Each row has a name. Each question is about the rows just above it. Places in a row count from 1.

[ 76 130 150 145 137 197 124 128  86 173 141 134 139 105 127  80 131 130
  95 127  73 129 130 157 113 127  95 106] : E
[ 62 121 163 150 139 172 144  88  86 183 144 118 117 105 117  80  85 130
  67 127  92 124 144 157 134 127  85  98] : Z
[145 159 123 129 130 110 129 139 128 124 127 166 117 180 124 124 122 172
 195 170 130  95  88  68 129 102 142 174] : L
[187 149 110 113 128  85 129 128 135 124 127 126 147 150 114 124 160 137
 124 161 224 143 144 131 159 102 161  98] : T
[187 140 123 107 118  85 134 128 128 124 112 110 147 142 127  80 169 130
 152 161 224 148 130 131 129 108 161 129] : J
[117 130  56 155 128 160 129 116 128 115 127 126 176 105 151 124  85 130
 124  76  54 143  95 166 129 166 133 136] : W
[131 130 190 150 137 135 169 111 114 173 141  94  95 105 117 113 113  81
  38 135 111 124 130 175 154 115 104 106] : Y
[ 62 121 163 150 141 185 129  88  86 183 144 126 117 127 120  80  85 130
  67 127  92 124 144 131 129 140  85 129] : B
[131 101  56 145 132 110 104 139 142  95 112 190 147 127 134 190 131 123
 124 127  73 110  81 122 108 127  85 151] : V
Changed E: [ 76 130 150 145 137 197 124 128  86 173 141 134 139 105 127  80 131 130
  95 127  73 129 130 158 113 127  95 106]. Place and old value:
24, [157]
Where does [117 130  56 155 128 160 129 116 128 115 127 126 176 105 151 124  85 130
 124  76  54 143  95 166 129 166 133 137] differ from W, and what was there?
28, [136]

[168 228 198 164 152 224 194 175 153 210 199 183 146 172 186 159 183 209
 185 172 173 154 173 161 164 184 167]  zov
[194 172 185 176 174 174 168 170 180 185 166 171 199 178 158 160 178 178
 169 170 175 194 168 155 165 169 167]  gufes
[186 198 185 215 193 167 199 170 180 166 189 174 180 172 164 180 178 178
 179 170 194 185 175 179 165 173 167]  Genot
[199 158 169 210 150 172 173 197 220 161 179 171 202 224 177 160 157 178
 188 170 175 169 163 242 161 173 182]  siriv
[198 168 174 187 201 183 185 166 187 163 181 165 180 172 179 221 206 163
 161 162 197 173 162 159 199 171 176]  Rek
[148 188 199 188 167 186 159 170 169 166 177 168 162 164 177 160 197 190
 185 151 175 174 168 155 165 173 167]  suf
One entry of siriv was changed: [199 158 169 210 150 172 173 197 220 161 179 171 202 224 177 160 157 178
 188 170 175 169 163 241 161 173 182]. Where, and from what?
24, [242]
One entry of gufes was changed: [194 172 185 176 174 174 168 171 180 185 166 171 199 178 158 160 178 178
 169 170 175 194 168 155 165 169 167]. Where, and from what?
8, [170]
Changed Rek: [198 168 174 187 201 183 185 166 187 163 181 165 180 172 179 221 206 163
 161 162 198 173 162 159 199 171 176]. Place and old value:
21, [197]
Changed gufes: [194 172 185 176 174 174 168 170 180 185 166 171 199 178 158 160 178 178
 170 170 175 194 168 155 165 169 167]. Place and old value:
19, [169]
One entry of siriv was changed: [199 158 169 210 150 172 173 197 220 161 179 171 202 224 177 160 157 177
 188 170 175 169 163 242 161 173 182]. Where, and from what?
18, [178]
Where does [194 172 185 176 173 174 168 170 180 185 166 171 199 178 158 160 178 178
 169 170 175 194 168 155 165 169 167] differ from gufes, and what was there?
5, [174]
Where does [199 158 169 210 150 172 173 197 220 161 179 171 202 224 177 160 157 178
 188 170 175 169 162 242 161 173 182] differ from siriv, and what was there?
23, [163]

[ 81  76 173  78  78]  P
[212 219  63 217 214]  M
[177 182  79 180 178]  H
One entry of M was changed: [212 219  62 217 214]. Where, and from what?
3, [63]
Where does [177 181  79 180 178] differ from H, and what was there?
2, [182]
Changed M: [211 219  63 217 214]. Place and old value:
1, [212]
One entry of P was changed: [ 81  76 173  78  77]. Where, and from what?
5, [78]
One entry of H was changed: [177 183  79 180 178]. Where, and from what?
2, [182]

[158 122 176 205 241 188 110  97 128 222 209  60 241 132 242 110 114 119
  39 116 102 170 156 170  95 141 149  55 110 156 106 192 147  86 101  39
 205  78  93  79 130  91 151 206 161 108 188 159 110  70  97  37 144 148
  99 207  65 104 207 126  89] : Fam
[161 121 145 179 179 158  94 109 113 156 158  83 175 146 167 156 140 157
 114 110 116 110 209 118 119 126 120 131 115 163  68 161 112 124 123 105
 147 120  86  80 125  76 145 140 151 130 174 158 128  93 155 114 130 104
 207  97 116  71 136  99 125] : zom
[138  80 164  83  92 149 131 119 170  79 110 166 123 129  78 116 104  98
 183 159 143 105 121 117 179 124  82 129 144 135 139 105 123 116 112 158
 153 141  99 124  82 120 125 126 114 117  96 161 138 136 113 154 127  96
 152 141 144  91 159 145 101] : teteg
[138  80 164  83  92 149 131 119 170  79 110 166 123 129  78 116 104  98
 183 159 143 105 121 117 179 124  82 129 144 135 139 105 123 116 112 158
 153 141  99 124  82 120 125 126 114 117  96 161 138 136 113 154 127  96
 152  80 144  91 159 145 101] : vuvo
One entry of teteg was changed: [138  80 164  83  92 149 131 119 170  79 110 166 123 129  78 116 104  98
 183 159 143 105 121 117 179 124  82 129 144 135 139 105 123 116 112 158
 153 141  99 124  82 121 125 126 114 117  96 161 138 136 113 154 127  96
 152 141 144  91 159 145 101]. Where, and from what?
42, [120]
One entry of teteg was changed: [138  80 164  83  92 149 131 119 170  79 110 166 123 129  78 116 104  98
 183 159 143 105 121 117 179 124  82 129 144 135 139 105 124 116 112 158
 153 141  99 124  82 120 125 126 114 117  96 161 138 136 113 154 127  96
 152 141 144  91 159 145 101]. Where, and from what?
33, [123]
Changed vuvo: [138  80 164  83  92 149 131 119 170  79 110 166 123 129  78 116 104  98
 183 159 143 105 121 118 179 124  82 129 144 135 139 105 123 116 112 158
 153 141  99 124  82 120 125 126 114 117  96 161 138 136 113 154 127  96
 152  80 144  91 159 145 101]. Place and old value:
24, [117]
Where does [161 121 146 179 179 158  94 109 113 156 158  83 175 146 167 156 140 157
 114 110 116 110 209 118 119 126 120 131 115 163  68 161 112 124 123 105
 147 120  86  80 125  76 145 140 151 130 174 158 128  93 155 114 130 104
 207  97 116  71 136  99 125] differ from zom, and what was there?
3, [145]
One entry of teteg was changed: [138  80 164  83  92 149 131 119 170  79 110 166 123 129  78 116 104  98
 183 159 143 105 121 117 179 124  82 129 144 135 139 105 123 116 112 158
 153 141  99 124  82 120 125 126 114 117  96 161 138 136 113 154 127  96
 152 141 144  91 159 144 101]. Where, and from what?
60, [145]
Where does [161 121 145 179 179 158  94 109 113 156 158  83 175 146 167 156 140 157
 115 110 116 110 209 118 119 126 120 131 115 163  68 161 112 124 123 105
 147 120  86  80 125  76 145 140 151 130 174 158 128  93 155 114 130 104
 207  97 116  71 136  99 125] differ from zom, and what was there?
19, [114]
One entry of vuvo was changed: [138  80 164  83  92 149 131 119 170  79 110 166 123 129  78 116 104  98
 183 159 143 105 121 117 179 124  82 129 144 135 139 105 123 115 112 158
 153 141  99 124  82 120 125 126 114 117  96 161 138 136 113 154 127  96
 152  80 144  91 159 145 101]. Where, and from what?
34, [116]

[127 123 123 123 127 127 127] -> badoz
[ 59 207 213 232  56  53  61] -> Bobek
[100 147 148 148 100 100 101] -> sivit
[176  98  98  89 179 177 179] -> lalu
[ 69 199 202 204  70  67  72] -> tubi
[185  82  83  82 187 185 188] -> beko
Where does [176  98  99  89 179 177 179] differ from lalu, and what was there?
3, [98]
Changed sivit: [100 148 148 148 100 100 101]. Place and old value:
2, [147]
Where does [ 69 199 202 204  69  67  72] differ from tubi, and what was there?
5, [70]
Where does [ 59 207 213 231  56  53  61] differ from Bobek, and what was there?
4, [232]
Changed tubi: [ 69 200 202 204  70  67  72]. Place and old value:
2, [199]
Where does [185  82  83  82 187 185 189] differ from beko, and what was there?
7, [188]
Where does [ 69 199 202 204  70  67  73] differ from tubi, and what was there?
7, [72]

[206 173 115  60 105 149 170 137]  rasu
[119  89 172  74  83 173 119 110]  migu
[ 93  54 117 128 136 152 126  92]  Buf
[ 45 132 144 132  94  72  95 173]  sorur
[ 93  54 117 128 136 152 126 179]  fudo
[129 151 129 110 109 121 108 162]  nagi
[ 93  54 117 128 136 152 143  92]  Zitev
[106 135 146 158 145 158 116  97]  fud
[136  99 153  75 107 194 186 113]  nedi
[119  12  47  85 113 124  99 126]  dem
Where does [ 92  54 117 128 136 152 126 179] differ from fudo, and what was there?
1, [93]
One entry of fudo was changed: [ 93  54 116 128 136 152 126 179]. Where, and from what?
3, [117]
Where does [119  12  47  85 113 125  99 126] differ from dem, and what was there?
6, [124]
Where does [ 93  54 118 128 136 152 126  92] differ from Buf, and what was there?
3, [117]
Where does [106 135 146 158 146 158 116  97] differ from fud, and what was there?
5, [145]
Changed fud: [106 135 146 158 145 158 117  97]. Place and old value:
7, [116]
Changed sorur: [ 45 133 144 132  94  72  95 173]. Place and old value:
2, [132]

[127 129 130 126 126 128 129 127 129 127 129 130] : budi
[ 41 243 247  43  38 245 238  43 238  47  59 247] : Gumo
[138 157 156 140 139 160 156 138 156 139 140 157] : Dal
[127 142 137 138 132 160 142 128 142 133 129 141] : dar
[131 132 133 136 132 139 130 133 130 136 141 134] : Gab
[129 127 127 130 129 127 126 130 126 130 130 127] : Misa
[193  89  83 202 198 104  89 193  89 196 191  86] : Nize
One entry of dar was changed: [127 142 137 138 132 161 142 128 142 133 129 141]. Where, and from what?
6, [160]
One entry of Gumo was changed: [ 41 244 247  43  38 245 238  43 238  47  59 247]. Where, and from what?
2, [243]

[163 152 146 117 124 111 125 136 166 168 119 126 157 128 129 155 129 104
 126] : Kiten
[ 30  70 139  91  85 141 144 129 137 134 122 132 138 128 135  75 134 148
 141] : fekuf
[116 118 113 148 140 136 123 151 119 120 164 131 119 128 112 117 134 138
 117] : Bakin
[106 120 152  45  72 125 126 124 126 121 118 180 132 128  99 118 167 126
 197] : Zozu
[127 128 139  57  60 127 126 139 134 133 130 158 135 128 103 127 155 128
 158] : Momeg
[127 127 141  94  89 126 119 156 139 134 126 175 137 128  84 132 180 128
 147] : dotek
[132 128  95 112 109 148 144 151  97 102 156 126  97 128 157 126 129 157
 109] : kug
Where does [ 30  70 139  91  85 141 144 129 137 134 122 132 138 128 135  75 134 148
 142] differ from fekuf, and what was there?
19, [141]
Changed Momeg: [127 128 139  57  60 127 126 139 134 133 130 158 135 128 103 127 156 128
 158]. Place and old value:
17, [155]
One entry of dotek was changed: [127 127 141  94  89 126 119 156 139 134 126 175 137 128  84 132 180 128
 146]. Where, and from what?
19, [147]

[119 156 127 140 189] : Dab
[109 129  82   9 198] : kibap
[131 122 118 136 121] : vukim
[116 124 153 103 164] : Nuv
[132  79 102 196 142] : muv
[130 108 142 109 110] : mep
[121 116  45 239  99] : mutuf
Changed Dab: [119 156 128 140 189]. Place and old value:
3, [127]
One entry of muv was changed: [132  79 103 196 142]. Where, and from what?
3, [102]
One entry of Nuv was changed: [115 124 153 103 164]. Where, and from what?
1, [116]
Changed mutuf: [121 116  45 239  98]. Place and old value:
5, [99]
Where does [130 108 142 110 110] differ from mep, and what was there?
4, [109]
One entry of mutuf was changed: [121 116  45 239 100]. Where, and from what?
5, [99]
Where does [131 122 118 135 121] differ from vukim, and what was there?
4, [136]

[ 83  90 137 140 153 161 155 193  77 111 141  89 109  54 110  98 136 124
  63 139 100 174 187 114 119  99 139  56 152  88 169 102 126 143 148 144
 130 146 156  91 121 118 159 133 128  91 145 102  88 133 132 153 156 106
 119 153]  roson
[ 91  96 135 134 149 157 151 184  81 111 141 101 108  69 118 110 133 122
  74 142 105 163 178 114 128 102 134  69 146  94 156 106 123 137 146 141
 125 143 152  98 120 117 151 137 127 103 146 112 103 132 134 149 150 108
 120 145]  lare
[ 70  79 138 120 158 174 163 215  38  89 157 117  70  50 139 134 130 102
  47 172  97 173 217  93 162  90 121  45 143  82 140  92 108 126 149 150
 101 148 171  92 109  98 144 160 128 124 179 125 129 131 145 164 152  94
 120 131]  Lok
[120 150 132 169 101 101 126  96 189 157 106 109 148 122  99 100 139 154
 144  80 130 149 101 163  72 154 132 149 134 154 143 144 146 158 112 142
 167 113 120 141 147 158 129  84 154  97 103  71  78 138 115 120 134 144
 123 145]  zegaz
[126 139 130 166 115 112 127 107 180 158 107  89 166 113  88  78 140 158
 135  78 126 150 101 161  63 142 148 134 144 138 166 139 150 159 124 133
 172 121 118 126 145 157 147  85 142  79  92  74  63 135 112 119 139 141
 124 159]  sis
[145 148 126 152 116 107 116  92 184 158 107 105 171 142  98  93 134 155
 156  86 135 127  85 158  78 147 144 154 134 145 151 144 148 148 120 123
 162 119 109 135 143 154 137  94 135  98  90  99  86 130 113 112 129 146
 127 148]  pasup
Where does [ 83  90 137 140 153 161 155 193  77 111 141  89 109  54 110  98 136 124
  63 139 100 174 187 114 119  99 139  56 152  88 169 102 126 143 148 144
 130 146 156  91 121 118 159 133 128  91 145 102  88 133 132 152 156 106
 119 153] differ from roson, and what was there?
52, [153]
One entry of lare was changed: [ 91  96 135 134 149 157 151 184  81 111 141 101 108  69 118 110 133 122
  74 142 105 162 178 114 128 102 134  69 146  94 156 106 123 137 146 141
 125 143 152  98 120 117 151 137 127 103 146 112 103 132 134 149 150 108
 120 145]. Where, and from what?
22, [163]
Where does [145 148 126 152 116 107 116  92 184 158 107 105 171 142  98  93 134 155
 156  86 135 127  85 158  78 146 144 154 134 145 151 144 148 148 120 123
 162 119 109 135 143 154 137  94 135  98  90  99  86 130 113 112 129 146
 127 148] differ from pasup, and what was there?
26, [147]

[121 102 157 157 162  95 141 152 137 178 120]  Bok
[136 122 138 153 172  97 117 131 120 185 137]  Kibo
[154 144 131 159 206  95  87 113 107 216 158]  Garen
[101 117 118  82  26 179 171 137 151  11  95]  tola
[127 120 138 123 105 138 133 124 137 100 127]  Lemo
[145 132 135 147 165 109 105 116 117 170 148]  zun
Changed Kibo: [136 122 138 153 172  97 117 131 120 186 137]. Place and old value:
10, [185]
Where does [154 143 131 159 206  95  87 113 107 216 158] differ from Garen, and what was there?
2, [144]
Changed tola: [100 117 118  82  26 179 171 137 151  11  95]. Place and old value:
1, [101]
Changed zun: [144 132 135 147 165 109 105 116 117 170 148]. Place and old value:
1, [145]
Where does [121 102 156 157 162  95 141 152 137 178 120] differ from Bok, and what was there?
3, [157]

[113 160 160 128 166  58 205  55] = gor
[129 113 114 129 135 107 152 102] = Folen
[139  96  97 128 125 130 123 133] = guveg
[121 124 126 128 133 103 156  97] = nedil
[129 109 112 128 147  75 187  70] = Vik
[164  52  53 127 160  38 230  28] = Lar
Changed Lar: [164  52  53 127 160  38 230  29]. Place and old value:
8, [28]
One entry of gor was changed: [113 160 160 128 167  58 205  55]. Where, and from what?
5, [166]
Where does [129 113 114 129 136 107 152 102] differ from Folen, and what was there?
5, [135]
Changed Vik: [129 109 112 128 148  75 187  70]. Place and old value:
5, [147]
One entry of Folen was changed: [129 112 114 129 135 107 152 102]. Where, and from what?
2, [113]
One entry of guveg was changed: [139  96  97 128 125 130 122 133]. Where, and from what?
7, [123]
One entry of Vik was changed: [129 109 112 128 147  75 188  70]. Where, and from what?
7, [187]

[210 188  51 212  39] -> Dutim
[130 132 127 163 198] -> vupem
[179 136 132  71  84] -> gosa
One entry of vupem was changed: [130 132 127 163 197]. Where, and from what?
5, [198]
One entry of gosa was changed: [179 136 132  71  83]. Where, and from what?
5, [84]
Where does [210 188  51 211  39] differ from Dutim, and what was there?
4, [212]
One entry of gosa was changed: [179 135 132  71  84]. Where, and from what?
2, [136]
Where does [211 188  51 212  39] differ from Dutim, and what was there?
1, [210]
One entry of vupem was changed: [131 132 127 163 198]. Where, and from what?
1, [130]
Where does [210 188  50 212  39] differ from Dutim, and what was there?
3, [51]

[147  80 121 123 128 153 111 151 130 145 118 128 161] -> zizu
[110 112 100 126 145  71 216 109 107 110 192 128 100] -> mogi
[105 193 120 126 124 122 209 101 143 107 180 128  87] -> Pazus
Changed zizu: [147  80 121 124 128 153 111 151 130 145 118 128 161]. Place and old value:
4, [123]
Where does [105 193 120 126 124 122 209 101 143 107 180 128  86] differ from Pazus, and what was there?
13, [87]

[112 142 169 145 136  36 213] = Vita
[113 141 167 145 137  37 210] = suvug
[113 142 168 145 136  37 211] = vipav
[118 139 166 144 138  41 206] = Fida
[111 144 169 145 135  36 214] = Nura
[114 142 167 145 137  38 209] = soru
[118 139 165 145 139  43 205] = meno
[112 144 168 145 136  36 213] = Lufo
[124 138 165 144 140  49 204] = duno
[112 144 168 144 138  39 208] = tikul
[122 139 165 144 139  45 205] = vokam
[115 140 166 145 137  40 207] = nepo
Changed Vita: [112 142 169 146 136  36 213]. Place and old value:
4, [145]
Where does [114 142 167 145 137  37 209] differ from soru, and what was there?
6, [38]

[135 132 152  82  81 128] : vubo
[135 132 152 215 209 129] : rakuf
[ 83  94 141 101 100 128] : kaset
Changed kaset: [ 84  94 141 101 100 128]. Place and old value:
1, [83]
Changed vubo: [136 132 152  82  81 128]. Place and old value:
1, [135]

[165  89 158 173] -> nofam
[143 135 122 211] -> zibu
[145 135 123 212] -> pefuz
[108  69 121 152] -> gelo
[109  71 121 151] -> rinoz
[128  79 138 123] -> Pud
[143 135 124 214] -> davo
One entry of rinoz was changed: [110  71 121 151]. Where, and from what?
1, [109]
Changed rinoz: [109  70 121 151]. Place and old value:
2, [71]

[ 54 136 163 142 122  78]  supu
[ 44  48 208  81 208 145]  Pel
[ 45  57 153  44 182  66]  romat
[156 123  90 171 162  59]  sener
[171  45  51 184  44  76]  zofur
[133 184 202 158  81 158]  Kagor
[ 90  52  78 102 188 172]  zibas
[135 155 101 104 149 208]  Sek
[ 74 141 102 209  77  98]  lufiz
[ 56  54  92 144  62  94]  zuf
[139 190 158 198 113  98]  mif
[196 173 144 108 187 205]  Sil
Changed zuf: [ 57  54  92 144  62  94]. Place and old value:
1, [56]
Changed zofur: [171  45  51 183  44  76]. Place and old value:
4, [184]
Changed mif: [139 190 158 197 113  98]. Place and old value:
4, [198]
Changed Sek: [135 155 101 104 149 207]. Place and old value:
6, [208]
Changed Sil: [196 173 144 108 186 205]. Place and old value:
5, [187]
Where does [133 184 202 158  81 159] differ from Kagor, and what was there?
6, [158]
One entry of Pel was changed: [ 44  48 208  80 208 145]. Where, and from what?
4, [81]

[124 138 137 177 106 166 136 157 107] -> vorer
[130 169 193 201 130 130 168 107 107] -> keku
[133 180 234  60 140 126  41 149 118] -> zekif
[126 134 122 200 104 185 134 131 106] -> Boniz
[129 144 136 217 111 178 148 105 106] -> sira
[126 134 120 203 104 185 136 131 106] -> negi
[129 141 132 206 110 183 135 113 107] -> nuzim
[117 121 121 108  95 155 108 223 109] -> Mazit
[126 149 182  67 117 140  53 203 116] -> sazal
[128 138 119 218 106 187 142 106 105] -> Zum
[126 186 182  67 117 140  53 203 116] -> bekam
Where does [126 134 122 200 104 185 133 131 106] differ from Boniz, and what was there?
7, [134]
Where does [133 180 234  60 140 127  41 149 118] differ from zekif, and what was there?
6, [126]
One entry of Mazit was changed: [117 122 121 108  95 155 108 223 109]. Where, and from what?
2, [121]
One entry of sira was changed: [129 144 136 217 112 178 148 105 106]. Where, and from what?
5, [111]
One entry of sira was changed: [129 144 136 217 111 178 148 105 107]. Where, and from what?
9, [106]

[151  53 212  82 124 128 156  80 163 150] : mafas
[145 104 121 117  84  61 207 125 152 164] : Baf
[139 145  67 183 132 140  69 148 201 114] : Tubam
[ 97 168 148  97 151 156 110  80  23 104] : Dogud
One entry of Baf was changed: [145 104 121 117  84  61 208 125 152 164]. Where, and from what?
7, [207]
Where does [139 145  67 183 132 140  69 148 201 113] differ from Tubam, and what was there?
10, [114]
One entry of Tubam was changed: [139 145  67 183 132 140  69 148 202 114]. Where, and from what?
9, [201]
One entry of mafas was changed: [151  54 212  82 124 128 156  80 163 150]. Where, and from what?
2, [53]
Where does [151  53 212  82 124 128 156  80 164 150] differ from mafas, and what was there?
9, [163]
Where does [ 97 168 147  97 151 156 110  80  23 104] differ from Dogud, and what was there?
3, [148]

